Here is a tiny trained network, its code and every weight. The questions are about switching its units off for an input and a target symbol, where a switched-off unit gives its printed mean instead of its output.

import numpy as np


def w(rows, s, z=0):
    codes = np.array(rows[::2]) - 128.0
    scale = np.full(codes.shape[1], s)
    scale[-1] = z or s
    return codes * scale


def norm(h):
    return h / np.sqrt((h * h).mean(-1, keepdims=True) + 1e-5)


def f(y):
    return y / 2 * (1 + np.tanh(0.7978845608 * (y + 0.044715 * y**3)))


def softmax(a):
    e = np.exp(a - a.max(-1, keepdims=True))
    return e / e.sum(-1, keepdims=True)


def log_softmax(a):
    a = a - a.max(-1, keepdims=True)
    return a - np.log(np.exp(a).sum(-1, keepdims=True))


def net(x, mask):
    ids = ['αβγδεζηθμξπστφψω'.index(c) for c in x.split()]
    T = len(ids)
    res = E[ids] + P[:T]
    u = 0
    for l in range(3):
        r = norm(res)
        for j in range(2):
            rows = slice(4 * j, 4 * j + 4)
            q, k, v = (r @ M[l][rows].T for M in (Q, K, V))
            z = softmax(np.where(np.tri(T) > 0, q @ k.T / 4**0.5, -1e9)) @ v
            o = O[l][rows]
            res = res + np.where(mask[u + j], z, o[:, -1]) @ o[:, :-1]
        u += 2
        y = f(norm(res) @ A[l][:, :-1].T + A[l][:, -1])
        res = res + np.where(mask[u : u + 4], y, B[l][:, -1]) @ B[l][:, :-1]
        u += 4
    return log_softmax(norm(res)[-1] @ U[:, :-1].T + U[:, -1])


Q, K, V, O, A, B = {}, {}, {}, {}, {}, {}
E = w([
[171,72,105,121,131],'α',
[161,88,148,121,125],'β',
[139,57,150,115,127],'γ',
[134,183,181,133,139],'δ',
[154,72,133,112,139],'ε',
[166,95,174,109,106],'ζ',
[189,74,115,123,183],'η',
[103,49,175,107,106],'θ',
[121,155,155,201,90],'μ',
[2,169,41,157,87],'ξ',
[166,110,173,134,207],'π',
[168,114,149,148,181],'σ',
[117,132,160,250,123],'τ',
[177,148,140,186,190],'φ',
[134,137,125,54,90],'ψ',
[86,105,146,173,41],'ω',
],0.025)
P = w([
[186,108,255,105,76],'0',
[193,88,203,103,104],'1',
[184,84,177,109,117],'2',
[173,87,157,116,130],'3',
[159,79,141,129,138],'4',
[139,61,135,126,149],'5',
[126,66,123,134,154],'6',
[109,64,114,138,171],'7',
[86,67,118,144,174],'8',
[71,74,105,144,188],'9',
[50,100,107,150,200],'10',
[35,121,118,157,205],'11',
[32,166,125,177,206],'12',
],0.009)
Q[0] = w([
[85,183,229,63,114],'L0H1',
[67,90,123,96,84],'L0H1',
[195,120,169,117,192],'L0H1',
[134,169,30,47,131],'L0H1',
[200,94,140,141,162],'L0H2',
[194,1,241,136,221],'L0H2',
[149,84,247,170,177],'L0H2',
[141,124,236,128,166],'L0H2',
],0.011)
K[0] = w([
[113,55,236,89,71],'L0H1',
[88,111,79,68,68],'L0H1',
[223,96,111,138,168],'L0H1',
[198,189,137,30,103],'L0H1',
[7,170,96,105,82],'L0H2',
[37,172,9,111,234],'L0H2',
[28,139,32,120,136],'L0H2',
[28,92,104,147,147],'L0H2',
],0.012)
V[0] = w([
[114,183,218,181,216],'L0H1',
[57,189,95,80,132],'L0H1',
[157,110,140,91,164],'L0H1',
[98,250,47,113,200],'L0H1',
[72,183,70,90,81],'L0H2',
[138,204,99,2,163],'L0H2',
[127,105,132,163,79],'L0H2',
[93,93,124,200,167],'L0H2',
],0.0084)
O[0] = w([
[140,125,108,182,170,162],'L0H1',
[77,92,116,90,229,29],'L0H1',
[98,36,158,139,87,147],'L0H1',
[68,201,218,143,230,1],'L0H1',
[112,119,159,105,163,66],'L0H2',
[80,107,183,84,72,50],'L0H2',
[199,73,2,167,129,153],'L0H2',
[158,51,66,195,123,152],'L0H2',
],0.0076,0.0087)
A[0] = w([
[70,1,178,83,16,251],'L0N1',
[224,178,199,2,202,219],'L0N2',
[136,101,93,149,103,122],'L0N3',
[197,148,89,205,94,166],'L0N4',
],0.0085,0.0035)
B[0] = w([
[171,211,99,176,154,254],'L0N1',
[108,168,11,51,159,135],'L0N2',
[123,180,182,163,149,174],'L0N3',
[185,154,113,170,156,244],'L0N4',
],0.012,0.0091)
Q[1] = w([
[146,193,1,148,161],'L1H1',
[132,104,198,50,66],'L1H1',
[170,161,40,141,167],'L1H1',
[150,173,123,183,103],'L1H1',
[157,83,164,125,136],'L1H2',
[89,123,158,78,109],'L1H2',
[163,124,111,119,97],'L1H2',
[150,145,88,123,93],'L1H2',
],0.016)
K[1] = w([
[10,172,33,190,107],'L1H1',
[204,129,162,75,126],'L1H1',
[61,150,95,196,57],'L1H1',
[98,73,121,179,93],'L1H1',
[135,148,173,129,182],'L1H2',
[190,180,117,76,121],'L1H2',
[179,135,165,195,146],'L1H2',
[137,166,92,169,120],'L1H2',
],0.013)
V[1] = w([
[157,103,84,27,116],'L1H1',
[179,156,165,192,61],'L1H1',
[58,139,67,94,195],'L1H1',
[45,127,28,189,111],'L1H1',
[157,79,67,141,50],'L1H2',
[133,209,141,154,153],'L1H2',
[167,154,119,193,121],'L1H2',
[19,253,158,154,97],'L1H2',
],0.013)
O[1] = w([
[83,199,167,163,147,71],'L1H1',
[126,90,19,117,171,223],'L1H1',
[98,129,239,141,39,81],'L1H1',
[6,29,132,115,89,209],'L1H1',
[58,178,135,86,78,208],'L1H2',
[127,51,137,167,153,162],'L1H2',
[80,84,160,127,110,249],'L1H2',
[189,2,39,126,63,40],'L1H2',
],0.01,0.014)
A[1] = w([
[94,210,112,11,174,254],'L1N1',
[136,79,183,140,166,167],'L1N2',
[125,143,102,173,125,125],'L1N3',
[137,20,85,153,136,143],'L1N4',
],0.013,0.008)
B[1] = w([
[146,12,240,108,77,209],'L1N1',
[134,194,83,193,41,156],'L1N2',
[76,63,124,8,133,178],'L1N3',
[129,115,180,84,112,255],'L1N4',
],0.014,0.0091)
Q[2] = w([
[121,110,112,143,104],'L2H1',
[155,252,126,181,134],'L2H1',
[60,162,182,198,92],'L2H1',
[129,59,143,176,140],'L2H1',
[177,73,97,173,95],'L2H2',
[107,204,175,65,155],'L2H2',
[117,190,155,195,144],'L2H2',
[116,70,43,132,151],'L2H2',
],0.017)
K[2] = w([
[66,109,166,155,116],'L2H1',
[245,167,139,113,103],'L2H1',
[177,206,203,144,100],'L2H1',
[48,110,122,139,82],'L2H1',
[36,151,69,108,155],'L2H2',
[225,145,199,109,142],'L2H2',
[202,180,74,126,141],'L2H2',
[9,135,117,177,180],'L2H2',
],0.014)
V[2] = w([
[124,109,134,93,61],'L2H1',
[152,70,136,96,173],'L2H1',
[162,87,167,104,247],'L2H1',
[129,111,151,35,202],'L2H1',
[165,101,90,65,137],'L2H2',
[75,122,138,228,224],'L2H2',
[15,122,99,72,121],'L2H2',
[137,61,162,110,104],'L2H2',
],0.013)
O[2] = w([
[57,160,129,143,187,165],'L2H1',
[198,156,157,130,133,203],'L2H1',
[217,152,246,116,132,128],'L2H1',
[208,205,162,86,145,113],'L2H1',
[111,207,123,163,146,254],'L2H2',
[222,69,154,156,113,99],'L2H2',
[231,144,108,72,169,139],'L2H2',
[49,149,223,81,189,193],'L2H2',
],0.013,0.0073)
A[2] = w([
[173,76,65,143,239,203],'L2N1',
[128,19,3,184,114,5],'L2N2',
[7,2,66,107,74,142],'L2N3',
[76,254,215,64,41,171],'L2N4',
],0.0083,0.0027)
B[2] = w([
[131,157,136,81,107,242],'L2N1',
[129,86,155,6,134,205],'L2N2',
[109,233,87,165,232,254],'L2N3',
[174,30,135,102,69,207],'L2N4',
],0.012,0.0064)
U = w([
[83,127,132,142,114,243],'α',
[125,152,112,185,98,254],'β',
[121,147,131,136,108,183],'γ',
[143,131,153,142,77,160],'δ',
[145,164,149,103,90,70],'ε',
[158,157,132,101,65,118],'ζ',
[157,161,190,147,131,147],'η',
[124,201,159,89,179,20],'θ',
[167,114,90,99,104,64],'μ',
[117,105,125,123,122,60],'ξ',
[153,143,176,161,174,155],'π',
[167,147,143,178,167,236],'σ',
[146,1,115,122,93,128],'τ',
[175,96,119,204,182,179],'φ',
[114,74,213,71,122,97],'ψ',
[105,110,50,80,203,12],'ω',
],0.019,0.0054)

Each question gives the input, a string of symbols that net reads in full, and the target symbol t.
The units are the heads (4 rows each of Q, K, V and O) and the neurons (one row each of A and B). Each row of codes is followed by its name. A weight is (code - 128) times the scale printed after its matrix; where a second scale follows, it is the last column's (O, A, B and U).
mask holds one flag per unit, layer by layer, with each layer's heads first. A switched-off unit (its flag False) gives its mean, the last column of its rows in O or B, instead of its output. The means were averaged over made-up inputs and are rounded, as every weight is.
A unit's drop is (log p(t) with every unit on - log p(t) with that unit switched off) / (log p(t) with every unit on - log p(t) with every unit switched off).
The circuit of an input: a set's keep is (log p(t) with only the set's units on - log p(t) with every unit switched off) / (log p(t) with every unit on - log p(t) with every unit switched off). Starting from the 12 units with the biggest drops (on a tie, the unit counted first), units are removed one at a time, each time the one whose removal leaves the highest keep (on an exact tie, the one counted first), for as long as the keep stays at least 0.8.
circuit, biggest first: the units of the circuit, biggest drop first
k most important neurons: the k neurons with the biggest drops, biggest first
top k neurons in layer l: the k neurons of layer l with the biggest drops, biggest first
drop of u: that unit's drop, to one decimal
input ζ δ π α ζ β β ε τ γ α, target τ: circuit, biggest first	L2H2
input ω η σ η β γ ω μ γ, target ω: 3 most important neurons	L1N3; L2N4; L0N3
input β σ φ β ζ φ β, target φ: circuit, biggest first	L1H1; L2H2
input τ μ τ η η ω η β ξ δ, target α: circuit, biggest first	L1H1; L2H1
input γ ε θ γ, target θ: 2 most important neurons	L1N1; L0N1
input ζ β α, target ζ: 2 most important neurons	L1N2; L0N1
input ζ η β ψ δ π ξ α ζ θ, target α: 2 most important neurons	L0N1; L2N3
input ξ ζ β ζ α ω ψ, target α: circuit, biggest first	L1H1; L0H1; L2H1; L2N3
input α η σ τ β μ, target τ: 3 most important neurons	L0N4; L1N1; L2N3
input η β ω μ φ, target ω: top 2 neurons in layer 2	L2N2; L2N1
input ω σ π, target ω: 3 most important neurons	L1N3; L1N1; L0N4
input τ σ ω β θ η τ σ, target τ: 2 most important neurons	L2N3; L0N1
input ζ β μ, target μ: top 3 neurons in layer 1	L1N1; L1N2; L1N3
input τ μ β η δ τ τ σ δ, target τ: 2 most important neurons	L2N3; L0N4
input μ π φ θ σ, target φ: 3 most important neurons	L1N1; L0N4; L2N2
input σ γ σ, target σ: most important neuron	L0N4
input σ δ τ β γ σ σ σ π η ψ, target ψ: top 2 neurons in layer 1	L1N1; L1N2
input δ σ η σ ε ψ η β γ δ δ θ, target θ: top 2 neurons in layer 0	L0N1; L0N4
input β β ψ δ, target ψ: 2 most important neurons	L1N1; L2N4
input β τ β ω φ π γ ω π ζ, target ω: circuit, biggest first	L1H1
input θ ξ φ μ φ ω μ ω ω π, target α: top 2 neurons in layer 0	L0N2; L0N1
input δ ξ ζ τ μ δ β η φ, target α: 2 most important neurons	L1N2; L2N3
input ω θ ψ ε β θ τ ψ, target ψ: 2 most important neurons	L1N1; L0N4
input π π β θ τ, target τ: drop of L1N1	0.1
input σ θ τ η ψ θ β α ω β, target ω: drop of L2H1	0.4
input μ φ δ μ η φ η, target φ: top 3 neurons in layer 1	L1N1; L1N3; L1N2
